Here is a tiny trained network, its code and every weight. The questions are about switching its units off for an input and a class, where a switched-off unit gives its printed mean instead of its output.

import numpy as np


def w(rows, s, z=0):
    codes = np.array(rows[::2]) - 128.0
    scale = np.full(codes.shape[1], s)
    scale[-1] = z or s
    return codes * scale


def norm(h):
    return h / np.sqrt((h * h).mean(-1, keepdims=True) + 1e-5)


def f(y):
    return np.maximum(y, 0)


def log_softmax(a):
    a = a - a.max(-1, keepdims=True)
    return a - np.log(np.exp(a).sum(-1, keepdims=True))


def net(x, mask):
    res = np.array(x, float).reshape(1, 5) / 4 @ E
    u = 0
    for l in range(2):
        y = f(norm(res) @ A[l][:, :-1].T + A[l][:, -1])
        res = res + np.where(mask[u : u + 8], y, B[l][:, -1]) @ B[l][:, :-1]
        u += 8
    return log_softmax(norm(res)[-1] @ U[:, :-1].T + U[:, -1])


A, B = {}, {}
E = w([
[164,162,92,201,45,91,153],'x0',
[133,166,177,172,57,113,162],'x1',
[2,48,112,122,141,135,132],'x2',
[65,155,88,36,38,213,80],'x3',
[132,58,47,94,161,138,76],'x4',
],0.0087)
A[0] = w([
[188,151,137,180,150,95,150,111],'L0N0',
[127,121,110,135,137,113,116,79],'L0N1',
[202,171,58,108,50,135,115,50],'L0N2',
[40,55,96,155,109,110,144,52],'L0N3',
[69,132,88,140,93,128,141,2],'L0N4',
[79,123,169,77,165,160,108,64],'L0N5',
[157,37,69,113,251,118,97,30],'L0N6',
[157,144,97,106,87,136,98,65],'L0N7',
],0.021,0.0043)
B[0] = w([
[156,137,199,152,127,91,142,206],'L0N0',
[97,136,115,122,118,134,145,140],'L0N1',
[160,229,47,168,92,194,76,204],'L0N2',
[83,43,180,131,166,121,5,200],'L0N3',
[102,52,161,154,121,129,55,159],'L0N4',
[122,133,183,39,61,135,198,188],'L0N5',
[155,72,19,133,233,191,222,251],'L0N6',
[126,152,99,160,91,163,103,166],'L0N7',
],0.022,0.017)
A[1] = w([
[154,152,174,175,140,75,157,2],'L1N0',
[202,175,198,189,156,4,167,91],'L1N1',
[95,86,29,126,212,101,216,18],'L1N2',
[135,154,114,154,127,91,141,172],'L1N3',
[128,134,86,92,120,41,124,58],'L1N4',
[74,116,79,101,110,59,102,50],'L1N5',
[129,171,166,42,80,66,193,71],'L1N6',
[100,167,136,66,119,82,147,46],'L1N7',
],0.018,0.0023)
B[1] = w([
[94,138,144,188,132,56,172,178],'L1N0',
[108,138,212,233,161,22,209,227],'L1N1',
[202,118,46,109,253,105,162,248],'L1N2',
[23,172,116,115,163,61,98,154],'L1N3',
[131,141,162,140,136,196,140,128],'L1N4',
[185,127,171,86,162,53,59,137],'L1N5',
[145,168,130,48,68,117,194,171],'L1N6',
[125,126,115,136,45,138,178,142],'L1N7',
],0.017,0.015)
U = w([
[167,234,55,198,72,165,58,96],'0',
[72,18,171,132,140,121,22,89],'1',
[131,173,191,244,147,12,192,88],'2',
[125,133,169,50,54,121,211,79],'3',
[170,60,36,110,248,143,203,250],'4',
],0.013,0.0024)

Each question gives the input, the list of numbers given to net, and the class t.
The units are the neurons (one row each of A and B). Each row of codes is followed by its name. A weight is (code - 128) times the scale printed after its matrix; where a second scale follows, it is the last column's (A, B and U).
mask holds one flag per neuron, layer by layer. A switched-off neuron (its flag False) gives its mean, the last column of its row in B, instead of its output. The means were averaged over made-up inputs and are rounded, as every weight is.
A unit's drop is (log p(t) with every unit on - log p(t) with that unit switched off) / (log p(t) with every unit on - log p(t) with every unit switched off).
The circuit of an input: a set's keep is (log p(t) with only the set's units on - log p(t) with every unit switched off) / (log p(t) with every unit on - log p(t) with every unit switched off). Starting from the 12 units with the biggest drops (on a tie, the unit counted first), units are removed one at a time, each time the one whose removal leaves the highest keep (on an exact tie, the one counted first), for as long as the keep stays at least 0.8.
circuit, biggest first: the units of the circuit, biggest drop first
top k neurons: the k neurons with the biggest drops, biggest first
top k neurons in layer l: the k neurons of layer l with the biggest drops, biggest first
drop of u: that unit's drop, to one decimal
input [-7,6,3,-7,-5], class 2: circuit, biggest first => [L0N6]
input [8,-6,-6,-3,-1], class 2: top 2 neurons in layer 0 => [L0N0; L0N6]
input [-3,-7,-5,4,-7], class 3: circuit, biggest first => [L0N6; L0N5]
input [-7,0,-3,-1,-6], class 3: circuit, biggest first => [L0N6; L0N5; L1N6]
input [-7,6,-3,0,-8], class 2: top 2 neurons => [L0N6; L1N1]
input [-3,-2,7,6,-4], class 1: top 2 neurons in layer 0 => [L0N3; L0N4]
input [-5,-3,4,7,1], class 3: top 4 neurons => [L0N5; L0N6; L1N2; L0N2]
input [8,-8,1,2,2], class 0: top 2 neurons in layer 0 => [L0N2; L0N7]
input [-8,2,7,7,0], class 3: drop of L0N4 => -0.1
input [-2,7,-4,1,2], class 0: drop of L0N2 => 0.5
input [-2,-6,-2,-3,-7], class 2: drop of L0N4 => 0.0
